Below is a small trained network, with its code and all its weights. Each question gives an input and a target symbol and asks what happens when units are switched off, that is, made to give their printed mean instead of their output.

import numpy as np


def w(rows, s, z=0):
    codes = np.array(rows[::2]) - 128.0
    scale = np.full(codes.shape[1], s)
    scale[-1] = z or s
    return codes * scale


def norm(h):
    return h / np.sqrt((h * h).mean(-1, keepdims=True) + 1e-5)


def f(y):
    return np.maximum(y, 0)


def softmax(a):
    e = np.exp(a - a.max(-1, keepdims=True))
    return e / e.sum(-1, keepdims=True)


def log_softmax(a):
    a = a - a.max(-1, keepdims=True)
    return a - np.log(np.exp(a).sum(-1, keepdims=True))


def net(x, mask):
    ids = ['αβδεζθλμξσφψω'.index(c) for c in x.split()]
    T = len(ids)
    res = E[ids] + P[:T]
    u = 0
    for l in range(2):
        r = norm(res)
        for j in range(3):
            rows = slice(2 * j, 2 * j + 2)
            q, k, v = (r @ M[l][rows].T for M in (Q, K, V))
            z = softmax(np.where(np.tri(T) > 0, q @ k.T / 2**0.5, -1e9)) @ v
            o = O[l][rows]
            res = res + np.where(mask[u + j], z, o[:, -1]) @ o[:, :-1]
        u += 3
        y = f(norm(res) @ A[l][:, :-1].T + A[l][:, -1])
        res = res + np.where(mask[u : u + 4], y, B[l][:, -1]) @ B[l][:, :-1]
        u += 4
    return log_softmax(norm(res)[-1] @ U[:, :-1].T + U[:, -1])


Q, K, V, O, A, B = {}, {}, {}, {}, {}, {}
E = w([
[78,230,240],'α',
[208,247,254],'β',
[73,183,148],'δ',
[79,156,104],'ε',
[68,208,187],'ζ',
[170,100,164],'θ',
[100,52,145],'λ',
[71,130,92],'μ',
[79,161,111],'ξ',
[74,157,117],'σ',
[68,70,112],'φ',
[96,51,146],'ψ',
[79,176,139],'ω',
],0.0053)
P = w([
[124,144,120],'0',
[126,64,252],'1',
[121,111,84],'2',
[130,131,255],'3',
[64,151,108],'4',
[200,172,156],'5',
],0.022)
Q[0] = w([
[75,53,186],'L0H1',
[9,125,122],'L0H1',
[56,46,122],'L0H2',
[148,127,243],'L0H2',
[93,161,116],'L0H3',
[144,183,160],'L0H3',
],0.012)
K[0] = w([
[139,155,241],'L0H1',
[75,149,174],'L0H1',
[84,101,69],'L0H2',
[3,153,156],'L0H2',
[170,161,141],'L0H3',
[180,154,73],'L0H3',
],0.013)
V[0] = w([
[187,8,108],'L0H1',
[228,88,188],'L0H1',
[197,233,69],'L0H2',
[88,145,67],'L0H2',
[120,135,38],'L0H3',
[149,110,162],'L0H3',
],0.015)
O[0] = w([
[107,210,254,16],'L0H1',
[52,220,123,46],'L0H1',
[146,37,119,98],'L0H2',
[73,116,98,253],'L0H2',
[87,53,195,101],'L0H3',
[180,165,114,99],'L0H3',
],0.011,0.0045)
A[0] = w([
[225,143,142,152],'L0N1',
[125,128,8,169],'L0N2',
[184,100,139,2],'L0N3',
[71,107,159,19],'L0N4',
],0.017,0.0055)
B[0] = w([
[119,134,59,173],'L0N1',
[5,83,92,245],'L0N2',
[150,148,107,141],'L0N3',
[139,145,173,153],'L0N4',
],0.015,0.011)
Q[1] = w([
[145,51,106],'L1H1',
[163,150,137],'L1H1',
[207,146,49],'L1H2',
[236,118,68],'L1H2',
[158,167,6],'L1H3',
[94,111,254],'L1H3',
],0.012)
K[1] = w([
[205,112,135],'L1H1',
[116,129,100],'L1H1',
[54,249,229],'L1H2',
[108,250,194],'L1H2',
[90,48,89],'L1H3',
[148,219,213],'L1H3',
],0.013)
V[1] = w([
[143,180,254],'L1H1',
[203,110,218],'L1H1',
[116,78,25],'L1H2',
[95,133,19],'L1H2',
[37,233,123],'L1H3',
[202,197,150],'L1H3',
],0.0092)
O[1] = w([
[169,206,242,82],'L1H1',
[212,186,143,80],'L1H1',
[207,65,4,254],'L1H2',
[153,101,83,200],'L1H2',
[155,164,194,133],'L1H3',
[149,213,95,22],'L1H3',
],0.012,0.0077)
A[1] = w([
[217,2,177,135],'L1N1',
[95,243,158,98],'L1N2',
[100,146,246,102],'L1N3',
[179,89,9,255],'L1N4',
],0.012,0.0073)
B[1] = w([
[253,178,128,200],'L1N1',
[134,234,80,154],'L1N2',
[77,30,144,173],'L1N3',
[24,130,97,253],'L1N4',
],0.013)
U = w([
[121,63,62,168],'α',
[65,162,90,54],'β',
[201,170,104,164],'δ',
[178,94,161,110],'ε',
[208,166,29,15],'ζ',
[153,255,63,55],'θ',
[121,199,149,140],'λ',
[146,61,191,2],'μ',
[171,114,154,132],'ξ',
[176,116,152,107],'σ',
[74,126,222,59],'φ',
[121,203,145,166],'ψ',
[207,156,123,179],'ω',
],0.019,0.0035)

Each question gives the input, a string of symbols that net reads in full, and the target symbol t.
The units are the heads (2 rows each of Q, K, V and O) and the neurons (one row each of A and B). Each row of codes is followed by its name. A weight is (code - 128) times the scale printed after its matrix; where a second scale follows, it is the last column's (O, A, B and U).
mask holds one flag per unit, layer by layer, with each layer's heads first. A switched-off unit (its flag False) gives its mean, the last column of its rows in O or B, instead of its output. The means were averaged over made-up inputs and are rounded, as every weight is.
A unit's drop is (log p(t) with every unit on - log p(t) with that unit switched off) / (log p(t) with every unit on - log p(t) with every unit switched off).
The circuit of an input: a set's keep is (log p(t) with only the set's units on - log p(t) with every unit switched off) / (log p(t) with every unit on - log p(t) with every unit switched off). Starting from the 12 units with the biggest drops (on a tie, the unit counted first), units are removed one at a time, each time the one whose removal leaves the highest keep (on an exact tie, the one counted first), for as long as the keep stays at least 0.8.
circuit, biggest first: the units of the circuit, biggest drop first
most important unit: the unit with the biggest drop
top k neurons: the k neurons with the biggest drops, biggest first
which heads matter: for each layer, one digit per head in row order, 1 if its drop is at least 0.15 and else 0, layers parted by /
input δ θ θ ζ ω φ, target θ: most important unit	L0H1
input ε φ φ α ω μ, target φ: circuit, biggest first	L1H2, L0H1, L0N2
input ζ φ θ φ, target ζ: which heads matter	000 / 010
input α φ φ φ ψ ω, target φ: circuit, biggest first	L1H2, L0H1, L0N2
input μ δ α θ, target μ: top 2 neurons	L1N3, L0N2
input ψ ψ ζ φ μ ζ, target ζ: circuit, biggest first	L0N2, L0H2
input δ φ φ δ ζ ψ, target φ: circuit, biggest first	L1H2, L0N2
input ζ φ φ σ, target ζ: circuit, biggest first	L0N2, L1N1
input δ λ μ ε ε ξ, target μ: which heads matter	100 / 011
input φ ζ θ δ φ φ, target θ: which heads matter	100 / 001
input θ φ δ δ, target θ: which heads matter	110 / 001
input θ α θ θ, target θ: which heads matter	010 / 001
input φ ε φ β, target φ: which heads matter	101 / 001
input β θ ε φ, target β: most important unit	L1H2
input β ω ξ ω, target β: which heads matter	110 / 111
input ω α θ ξ ζ ε, target θ: which heads matter	110 / 000
input μ φ φ δ, target μ: which heads matter	101 / 010
input φ ω ζ ξ θ δ, target ζ: which heads matter	111 / 010
input ω θ β μ δ φ, target β: top 3 neurons	L0N1, L0N2, L1N1
input ζ δ θ ω, target ζ: top 3 neurons	L0N2, L1N1, L1N4
input φ ω ε ψ, target φ: which heads matter	101 / 000
input φ ζ ζ ε, target φ: most important unit	L0H3
input μ φ ζ δ λ ε, target ζ: which heads matter	111 / 010
input ε φ φ ψ σ α, target φ: circuit, biggest first	L1H2, L0N2, L0H1
